Questions about the grid below. Rows and columns are numbered from 1.
1) Which number is the entry in row 1 and column 1?
2) Which number is the entry at row 1, column 2?
3) Which number is the entry in the top-right corner?
4) Which number is the bottom-left entry?
5) Which number is the entry at row 2, column 1?
6) Which number is the entry just left of 128?
7) Which number is the entry in row 3 and column 1?
[[108 136 127 138 110 128 139]
 [109 136 129 139 111 130 137]
 [108 136 125 135 109 127 137]
 [109 138 126 133 110 130 136]
 [105 131 127 147 111 123 144]
 [106 134 125 142 112 126 144]
 [111 137 134 140 113 136 133]
 [105 133 125 147 112 125 146]
 [107 135 125 140 111 127 142]
 [110 138 127 143 116 136 143]
 [108 136 126 135 109 126 137]
 [109 137 129 135 110 130 134]]
1) 108
2) 136
3) 139
4) 109
5) 109
6) 110
7) 108

Read these off the row that follows.
1) Report the last entry.
2) Report the entry just right of the largest entry.
3) Report the second entry from the left.
4) Report the 1st entry.
[100 116 108 145 156 122 128 148 146 139 122]
1) 122
2) 122
3) 116
4) 100

data =
[[133 136 135 151 114 128 145 126 148 118 138 137 117 141 127]
 [136 135 132 144 113 135 144 131 152 130 143 137 118 152 131]
 [128 136 137 148 110 128 141 129 144 112 135 135 119 139 126]]
Indices start at 1.
The entry at row 3, column 1 is 128
Give the entry directly above 139.
152
Give the entry in the top-left corner.
133
Give the entry just right of the smallest entry.
128
Give the entry at row 2, column 3.
132
Give the entry in the bottom-right corner.
126
The entry just right of 113: 135
Give the entry in row 2 and column 2.
135
The entry just left of the smallest entry -> 148
The entry at row 2, column 1: 136
Give the entry in row 1 and column 2.
136
The entry in the top-right corner: 127
Give the entry directly above the smallest entry.
113

Read these off the matrix that follows. Indices start at 1.
1) The entry in row 2 and column 2?
2) The entry at row 3, column 1?
3) The entry in the top-right corner?
4) The entry in the top-left corner?
5) The entry in row 1 and column 3?
6) The entry in row 3 and column 3?
7) The bottom entry of the column that holds the smallest entry?
8) The entry at row 2, column 1?
[[134 131 130 130 134 128 129 133 131 131]
 [125 124 122 118 116 111 112 111 107 103]
 [127 123 122 120 118 118 116 117 116 118]
 [124 127 123 124 126 128 126 125 125 130]
 [130 137 135 135 135 137 142 135 139 139]
 [132 136 130 134 131 133 130 130 129 124]
 [130 128 125 126 124 118 116 121 115 118]
 [127 118 117 119 116 118 116 119 115 114]]
1) 124
2) 127
3) 131
4) 134
5) 130
6) 122
7) 114
8) 125

[[128 126 125 137 129]
 [142 122 127 128 141]
 [130 126 126 130 132]
 [124 128 130 115 125]
 [140 126 121 130 139]
 [127 125 131 131 126]
 [134 130 136 120 135]
 [131 129 124 139 129]
 [101 124 132 131 102]
 [116 126 125 135 115]]
Counting starts at 1.
The entry in row 2 and column 3: 127
The entry in row 3 and column 1 is 130
The top-right entry: 129
The bottom-right entry?
A: 115
The minimum -> 101
The bottom-left entry?
A: 116
The entry at row 2, column 2?
A: 122
The entry directly above the smallest entry -> 131
The largest entry?
A: 142
The entry directly above 102 is 129
The entry in row 1 and column 2?
A: 126
The entry in the top-left corner is 128
The entry in row 1 and column 3 -> 125
The entry directly above 121?
A: 130
The entry just right of the smallest entry is 124

X =
108  121  126  120  139  118  132  122  126  135  118  123  134  139
134  134  140  129  137  109  131  124  138  120  128  117  123  129
118  126  113  124  140  133  124  119  123  142  117  135  125  137
134  108  130  133  125  127  141  138  131  129  126  135  133  143
126  124  121  136  118  138  118  137  125  131  131  146  138  121
130  137  137  143  142  126  116  126  138  132  129  127  120  121
114  129  128  137  135  123  112  131  131  131  125  143  135  123
121  126  130  116  118  110  129  126  126  114  128  127  142  126
127  125  114  131  126  134  115  124  125  133  127  149  130  127
121  136  131  134  121  124  114  139  129  121  132  138  141  113
Indices start at 1.
The entry at row 1, column 3 is 126
Find the bottom-right entry.
A: 113
Find the entry at row 2, column 1.
A: 134
The entry just right of 110 -> 129
Find the top entry of the column that holds the largest entry.
A: 123
Find the entry at row 3, column 3.
A: 113
Find the entry at row 1, column 2.
A: 121
Find the entry in the top-right corner.
A: 139
Find the entry at row 2, column 3.
A: 140
The entry at row 3, column 2 is 126
The entry just left of 122 is 132
The bottom-left entry is 121
The entry in row 1 and column 1 is 108
Find the entry in row 2 and column 2.
A: 134
The entry just left of the largest entry -> 127
The bottom entry of the column that holds the largest entry -> 138
Find the entry at row 3, column 1.
A: 118

Questions about the array below.
1) Read off the entry in the top-left corner.
2) Read off the 2nd entry from the end, reading row by row.
3) Read off the 5th-last entry, reading row by row.
4) Read off the bottom-right entry.
5) Read off the entry directly above the largest entry.
6) Read off the entry directly below the smallest entry.
7) Read off the entry just right of 133.
8) Read off the entry just right of 145.
[[101 127 122 122 126 119 126 133 132 135 134 108]
 [111 121 129 127 119 106 135 127 120 130 131 111]
 [142 142 140 137 145 127 139 135 137 134 137 135]
 [113 120 112 123 119 130 121 127 121 126 129 119]
 [140 120 146 126 121 137 142 112 120 116 119 137]]
1) 101
2) 119
3) 112
4) 137
5) 112
6) 111
7) 132
8) 127

W =
[[133 119 141 104 136 134 119 145 121 112 112 142 131]
 [138 126 151 133 148 122 140 134 115 135 118 119 120]
 [145 111 149 131 116 142 114 123 142 124 124 132 110]]
What is the top entry of the column that holds the smallest entry?
Answer: 104
What is the bottom-left entry?
Answer: 145
What is the 3rd largest entry?
Answer: 148
What is the second entry on the main diagonal?
Answer: 126
What is the top-right entry?
Answer: 131
What is the entry just left of 141?
Answer: 119
The entry in the top-left corner -> 133
What is the 3rd smallest entry?
Answer: 111
What is the bottom-right entry?
Answer: 110
What is the entry just left of 140?
Answer: 122
The entry directly above the largest entry: 141
The entry at the centre is 140
The bottom entry of the column that holds the largest entry is 149
